Here is a tiny trained network, its code and every weight. The questions are about switching its units off for an input and a target symbol, where a switched-off unit gives its printed mean instead of its output.

import numpy as np


def w(rows, s, z=0):
    codes = np.array(rows[::2]) - 128.0
    scale = np.full(codes.shape[1], s)
    scale[-1] = z or s
    return codes * scale


def norm(h):
    return h / np.sqrt((h * h).mean(-1, keepdims=True) + 1e-5)


def f(y):
    return np.maximum(y, 0)


def softmax(a):
    e = np.exp(a - a.max(-1, keepdims=True))
    return e / e.sum(-1, keepdims=True)


def log_softmax(a):
    a = a - a.max(-1, keepdims=True)
    return a - np.log(np.exp(a).sum(-1, keepdims=True))


def net(x, mask):
    ids = ['αβγδεζηθλμπστφω'.index(c) for c in x.split()]
    T = len(ids)
    res = E[ids] + P[:T]
    r = norm(res)
    for j in range(3):
        rows = slice(2 * j, 2 * j + 2)
        q, k, v = (r @ M[0][rows].T for M in (Q, K, V))
        z = softmax(np.where(np.tri(T) > 0, q @ k.T / 2**0.5, -1e9)) @ v
        o = O[0][rows]
        res = res + np.where(mask[j], z, o[:, -1]) @ o[:, :-1]
    y = f(norm(res) @ A[0][:, :-1].T + A[0][:, -1])
    res = res + np.where(mask[3:7], y, B[0][:, -1]) @ B[0][:, :-1]
    return log_softmax(norm(res)[-1] @ U[:, :-1].T + U[:, -1])


Q, K, V, O, A, B = {}, {}, {}, {}, {}, {}
E = w([
[105,157,106,136,120],'α',
[155,105,122,111,137],'β',
[119,120,145,148,126],'γ',
[111,159,99,139,114],'δ',
[148,139,146,137,132],'ε',
[105,103,194,227,150],'ζ',
[129,114,87,124,127],'η',
[139,143,121,127,136],'θ',
[92,131,133,143,134],'λ',
[143,150,159,127,144],'μ',
[107,107,108,150,135],'π',
[108,142,136,109,132],'σ',
[148,179,75,99,179],'τ',
[132,103,133,129,143],'φ',
[60,156,155,187,252],'ω',
],0.042)
P = w([
[118,188,73,114,112],'0',
[143,171,173,183,166],'1',
[147,134,161,142,101],'2',
[127,136,42,105,130],'3',
[141,147,162,186,205],'4',
[150,108,156,137,105],'5',
[132,103,25,98,136],'6',
[153,129,153,179,213],'7',
[154,79,149,135,109],'8',
[132,65,7,91,145],'9',
[150,133,147,180,213],'10',
],0.011)
Q[0] = w([
[83,96,96,197,216],'h1',
[160,109,118,37,6],'h1',
[223,94,38,113,119],'h2',
[132,220,98,28,93],'h2',
[121,159,153,100,24],'h3',
[165,67,150,102,42],'h3',
],0.013)
K[0] = w([
[42,16,135,95,128],'h1',
[160,190,105,191,93],'h1',
[207,107,75,169,147],'h2',
[159,249,120,132,128],'h2',
[153,117,193,129,17],'h3',
[171,135,181,146,80],'h3',
],0.015)
V[0] = w([
[92,106,120,121,92],'h1',
[84,131,171,59,159],'h1',
[88,188,136,57,137],'h2',
[203,145,87,88,125],'h2',
[97,90,172,116,156],'h3',
[138,91,146,98,2],'h3',
],0.0088)
O[0] = w([
[87,93,85,132,138,117],'h1',
[41,79,214,53,165,120],'h1',
[148,37,63,66,180,122],'h2',
[171,200,67,65,154,123],'h2',
[131,76,168,136,161,104],'h3',
[156,2,145,91,50,2],'h3',
],0.0066,0.0085)
A[0] = w([
[27,187,28,79,78,29],'n1',
[163,253,62,117,167,130],'n2',
[13,192,192,236,209,7],'n3',
[235,144,196,171,128,50],'n4',
],0.0069,0.0017)
B[0] = w([
[49,120,137,31,150,175],'n1',
[121,59,171,197,137,250],'n2',
[238,85,100,103,155,254],'n3',
[61,153,84,64,11,156],'n4',
],0.011,0.0089)
U = w([
[66,136,189,100,140,199],'α',
[173,111,53,93,76,175],'β',
[105,94,181,172,93,192],'γ',
[67,157,138,151,105,187],'δ',
[113,170,130,121,74,255],'ε',
[76,148,202,176,155,137],'ζ',
[100,80,67,206,107,73],'η',
[161,219,125,201,113,128],'θ',
[165,19,154,160,169,49],'λ',
[177,197,152,76,139,196],'μ',
[203,83,64,195,107,47],'π',
[171,54,162,50,182,134],'σ',
[161,203,98,112,175,122],'τ',
[247,103,91,88,135,85],'φ',
[120,177,223,148,212,77],'ω',
],0.015,0.0078)

Each question gives the input, a string of symbols that net reads in full, and the target symbol t.
The units are the heads (2 rows each of Q, K, V and O) and the neurons (one row each of A and B). Each row of codes is followed by its name. A weight is (code - 128) times the scale printed after its matrix; where a second scale follows, it is the last column's (O, A, B and U).
mask holds one flag per unit, heads first, then neurons. A switched-off unit (its flag False) gives its mean, the last column of its rows in O or B, instead of its output. The means were averaged over made-up inputs and are rounded, as every weight is.
A unit's drop is (log p(t) with every unit on - log p(t) with that unit switched off) / (log p(t) with every unit on - log p(t) with every unit switched off).
The circuit of an input: a set's keep is (log p(t) with only the set's units on - log p(t) with every unit switched off) / (log p(t) with every unit on - log p(t) with every unit switched off). Starting from all 7 units, units are removed one at a time, each time the one whose removal leaves the highest keep (on an exact tie, the one counted first), for as long as the keep stays at least 0.8.
circuit, biggest first: the units of the circuit, biggest drop first
unit that matters most: the unit with the biggest drop
top k neurons: the k neurons with the biggest drops, biggest first
which heads matter: for each layer, one digit per head in row order, 1 if its drop is at least 0.15 and else 0, layers parted by /
input λ π φ θ ζ φ, target φ: which heads matter : 010
input θ γ τ λ φ δ π η α, target α: which heads matter : 000
input π π δ σ, target α: circuit, biggest first : (n3, n1)
input θ λ η ε, target θ: circuit, biggest first : (n3, h1)
input ω η β, target β: which heads matter : 001
input ζ β δ η θ σ τ π σ α η, target σ: unit that matters most : h1
input β λ μ μ, target ω: circuit, biggest first : (n3, n2, h2)
input λ η σ, target σ: top 3 neurons : (n2, n4, n3)
input η λ ε σ λ η λ η λ, target λ: circuit, biggest first : (n3, h2)
input δ γ φ σ γ δ η η ε, target ε: which heads matter : 001
input β φ θ σ λ, target σ: top 2 neurons : (n3, n2)
input λ ζ θ α α γ ε, target θ: which heads matter : 010
input θ λ μ σ λ δ π σ μ, target μ: which heads matter : 000
input ε β λ η γ, target λ: unit that matters most : h2
input γ λ θ, target θ: which heads matter : 110
input θ λ ζ σ δ σ η ε, target σ: circuit, biggest first : (h1, n3)
input μ β τ π α σ ε δ η, target η: top 3 neurons : (n3, n2, n1)
input δ σ σ γ λ η, target η: which heads matter : 110
input σ λ θ μ τ η θ ζ η θ, target τ: which heads matter : 011
input θ θ ε ζ ε β, target β: unit that matters most : n4
input θ ω λ γ ε ε μ, target ω: circuit, biggest first : (n3, n2)
input ζ ω θ β ζ τ η ε α σ, target α: which heads matter : 000
input θ σ ε θ α α λ, target σ: which heads matter : 000
input μ μ θ, target θ: circuit, biggest first : (n3, h1, n1)
input λ λ δ π ω α, target α: which heads matter : 001
